Below is a small trained network, with its code and all its weights. Each question gives an input and a class and asks what happens when units are switched off, that is, made to give their printed mean instead of their output.

import numpy as np


def w(rows, s, z=0):
    codes = np.array(rows[::2]) - 128.0
    scale = np.full(codes.shape[1], s)
    scale[-1] = z or s
    return codes * scale


def f(y):
    return y / 2 * (1 + np.tanh(0.7978845608 * (y + 0.044715 * y**3)))


def log_softmax(a):
    a = a - a.max(-1, keepdims=True)
    return a - np.log(np.exp(a).sum(-1, keepdims=True))


def net(x, mask):
    res = np.array(x, float).reshape(1, 4) / 4 @ E
    y = f(res @ A[0][:, :-1].T + A[0][:, -1])
    res = res + np.where(mask, y, B[0][:, -1]) @ B[0][:, :-1]
    return log_softmax(res[-1] @ U[:, :-1].T + U[:, -1])


A, B = {}, {}
E = w([
[44,171,2,118,140,92,25,135,89,67],'x0',
[100,63,130,187,206,76,192,107,49,144],'x1',
[211,178,81,99,166,203,194,150,41,148],'x2',
[133,85,40,67,49,113,149,74,114,187],'x3',
],0.0099)
A[0] = w([
[79,254,70,43,66,106,103,188,154,61,97],'n1',
[161,121,110,50,74,213,40,161,163,67,3],'n2',
[197,210,50,92,180,154,120,136,43,105,44],'n3',
[122,87,59,74,40,64,123,83,58,185,48],'n4',
[120,105,79,105,29,138,118,79,105,172,66],'n5',
[90,183,172,198,161,172,104,180,111,24,109],'n6',
[96,187,35,143,143,17,102,181,71,88,53],'n7',
[58,48,81,192,187,75,151,107,7,112,113],'n8',
[100,46,121,170,100,22,53,104,220,71,45],'n9',
],0.0081,0.0034)
B[0] = w([
[115,113,205,134,116,175,142,174,165,105,255],'n1',
[91,148,162,98,152,223,101,12,134,158,215],'n2',
[148,207,138,126,165,62,207,108,86,54,226],'n3',
[162,60,102,175,145,117,99,111,132,46,217],'n4',
[171,153,115,202,128,107,69,143,124,57,193],'n5',
[208,59,78,188,124,108,65,108,88,76,227],'n6',
[99,128,164,148,37,111,146,210,180,170,228],'n7',
[56,141,220,110,158,188,98,84,228,125,239],'n8',
[144,209,90,63,168,62,211,126,89,54,254],'n9',
],0.011,0.0096)
U = w([
[142,195,96,41,184,73,213,91,83,71,77],'0',
[83,114,179,94,179,217,67,26,167,128,46],'1',
[175,58,57,222,157,117,12,114,105,72,92],'2',
[143,88,190,140,18,142,194,187,175,138,203],'3',
[107,112,103,105,136,156,112,153,140,144,254],'4',
[59,122,65,61,104,73,62,153,7,229,37],'5',
],0.011,0.0096)

Each question gives the input, the list of numbers given to net, and the class t.
The units are the neurons (one row each of A and B). Each row of codes is followed by its name. A weight is (code - 128) times the scale printed after its matrix; where a second scale follows, it is the last column's (A, B and U).
mask holds one flag per neuron, in row order. A switched-off neuron (its flag False) gives its mean, the last column of its row in B, instead of its output. The means were averaged over made-up inputs and are rounded, as every weight is.
A unit's drop is (log p(t) with every unit on - log p(t) with that unit switched off) / (log p(t) with every unit on - log p(t) with every unit switched off).
The circuit of an input: a set's keep is (log p(t) with only the set's units on - log p(t) with every unit switched off) / (log p(t) with every unit on - log p(t) with every unit switched off). Starting from all 9 units, units are removed one at a time, each time the one whose removal leaves the highest keep (on an exact tie, the one counted first), for as long as the keep stays at least 0.8.
units of the circuit, in order: the units of the circuit, biggest drop first
most important unit: the unit with the biggest drop
k most important neurons: the k neurons with the biggest drops, biggest first
drop of u: that unit's drop, to one decimal
input [8,7,7,-6], class 3: most important neuron => (n7)
input [2,-5,-2,-7], class 2: 2 most important neurons => (n6, n8)
input [-6,-4,-7,8], class 2: units of the circuit, in order => (n5, n4)
input [7,-6,3,4], class 3: 4 most important neurons => (n7, n1, n8, n3)
input [5,-7,5,7], class 1: 2 most important neurons => (n2, n1)
input [2,-7,6,8], class 2: 2 most important neurons => (n5, n4)
input [8,7,-1,-4], class 3: 2 most important neurons => (n7, n2)
input [4,7,-7,1], class 0: 2 most important neurons => (n9, n2)
input [-5,4,6,8], class 2: 3 most important neurons => (n4, n9, n5)
input [5,-4,1,-4], class 3: 4 most important neurons => (n1, n7, n8, n4)
input [-1,6,-4,-2], class 1: 2 most important neurons => (n8, n3)
input [0,7,-7,-3], class 0: 3 most important neurons => (n9, n2, n1)
input [-8,-6,-8,8], class 0: 2 most important neurons => (n9, n6)
input [-6,-8,-8,8], class 0: 3 most important neurons => (n9, n8, n6)
input [4,-6,0,5], class 1: 3 most important neurons => (n2, n1, n6)
input [1,8,-6,7], class 1: most important unit => n8
input [-1,1,5,-8], class 2: 2 most important neurons => (n6, n9)
input [-1,-7,-4,4], class 1: drop of n6 => 0.0
input [4,7,0,-3], class 1: drop of n8 => 1.9
input [7,8,4,-4], class 1: drop of n8 => 2.2
input [-1,2,-5,-6], class 2: drop of n6 => 3.6
input [-3,4,-4,-1], class 0: units of the circuit, in order => (n1)
